167.91,-132.94,37.20,162.23 value 162.23

-1.1,1.0,1.4,-0.8,-1.5,0.7 value 1.0

39.3,134.5,155.7,94.9,-154.5
27.8,118.5,112.4,77.8,-162.7
64.6,208.6,218.4,141.3,-226.0
value 208.6

1.721,-1.199,1.775,-1.181,1.826
-0.507,1.612,-0.613,1.361,-0.554
value 1.775

0.10,-0.14,-0.01,-0.04,-0.03,0.13,0.00 value 0.10

175.26,23.09,-135.54,138.36 value 138.36

-158.60,137.79,-141.50,-22.89,-12.76 value -12.76

-22.105,22.218,21.368,22.122
22.339,4.950,21.709,-7.306
14.248,17.455,14.391,-17.368
value 22.218

0.8,1.6,-1.9,-1.9,0.7,1.9 value 1.6
---
[-24  58 -38 -66] yields -24, -66

[[ 27  34  -4  35 -79]
 [-12  26  13  -8 -78]] yields 27, -78

[-66  -3  38   2] yields -66, 2

[ 15 -66 -28  21] yields 15, 21

[[ 54 -13 -20 -13 -36  14  14]
 [ 78  40 -26 -17  -8   5  19]] yields 54, 19

[ 56 -24 -46  29 -82] yields 56, -82

[[ -6  -4  83  -2]
 [ -5   2  -8  -8]
 [  6  12  26 -11]] yields -6, -11

[-24   7  86 -48] yields -24, -48

[ 79  55  82  -5 -36 -53  72] yields 79, 72

[[ -5  33  62 -33  34 -68 -80]
 [ 81  32 -69 -85 -26  26  16]] yields -5, 16
---
[[ 4 33 71 54 14]
 [68 29  3 -1  1]
 [-1  0  3 29 68]]	71

[[-80  -5  30  65 -75   8]
 [-71 -70  69   6 -72 -70]
 [-16  83  72 -14  45 -53]]	30

[[-18  46  64 -35]
 [-50 -29  40  42]
 [ 47   8 -30  62]]	64

[[  6  -8  65  -3]
 [  2  -5  65  -8]
 [  0  -1  64 -13]]	65

[[ 59 -62  55  61  66 -56 -65]
 [-67 -35  69  62 -62  70  67]
 [-64  59 -61 -47 -17  73  40]]	55

[[  0 -69  14  62 -11]
 [ 19 -69 -20  62 -27]
 [ 10  82 -36 -53   5]]	14

[[-41   1   4  29  30 -69  31]
 [ 12 -21 -19   0   8 -66  -7]
 [-46   5   2  31  29 -65  27]]	4

[[ 43 -71  36  73 -83   6]
 [ 26 -77  22  63 -45 -11]
 [-33 -26  -1  21  35 -24]]	36
---
Q:
[[34, 2, 37, 65, 3],
 [-46, 25, 17, -27, 55],
 [-53, 30, 43, 37, -10]]
A: 17, 65

Q: [24, -35, 74, -45, 70]
A: 74, 74

Q: [64, -1, -7, -6, 44]
A: -7, 64

Q: [3, 42, 63, 34, -45]
A: 63, 63

Q: [-20, -12, -28, 13, 17, -70, -1]
A: 13, 17

Q: [13, -14, -35, -11, 42, 80, 51]
A: -11, 80

Q:
[[-1, 0, 38, 51, 4, 4, -1],
 [14, -54, -17, 70, -54, -64, -31],
 [-1, 0, 16, 4, 4, -56, 15]]
A: 70, 70

Q: [-29, -40, -33, -20, -62, 5, 11]
A: -20, 11
---
[ 46  12 -71  -4 -41  55  27] ans = 12

[[  0  22 -47 -50  35 -57]
 [-43 -57 -61 -22 -32  21]
 [ 72 -23  55  40 -28  11]] ans = 22

[ -2  13 -78  28 -72  13  -4] ans = 13

[[ 30 -12  20 -12 -14  26]
 [-12  16 -43   8  49 -20]
 [ 70 -16 -28  14 -29 -19]] ans = -12

[[-44 -42 -11  13  15  -9 -38]
 [ 17  30 -55  12 -19  23 -79]] ans = -42

[[ 15   9   0  18]
 [ 11 -10  21 -65]
 [ 17 -12   0 -79]] ans = 9

[-16  66 -30   8 -57  21] ans = 66

[ 76  14  20 -39 -23] ans = 14

[  8 -10 -26 -16 -27 -61] ans = -10

[-34 -16 -40 -20 -54 -36  61] ans = -16
---
[[-16  45 -28  -4   1  36  48]
 [ -5  11   9  46  31  -7  -4]] ans = -28

[7 5 3 8 7 1] ans = 3

[1 9 8 2 7 7] ans = 8

[578 362 904 308  17 886] ans = 904

[-35  23  14  32  30] ans = 14

[[  7  14   7  25 -29]
 [ 20  -3  -6   1  32]
 [ 21   0   4  -3  28]] ans = 7

[148  73  13 241 161 147] ans = 13

[[-162  -42  -29 -203 -226 -213]
 [-152  255 -501 -567 -554 -274]
 [ 269 -692  137  790  150  707]] ans = -29

[[28 93 48 72 71]
 [22 90 85 24 98]] ans = 48

[[7177 7074 3360 2878 6282]
 [8425 8044 8068 5600 9041]
 [5196 5621 4915 6367 5324]] ans = 3360
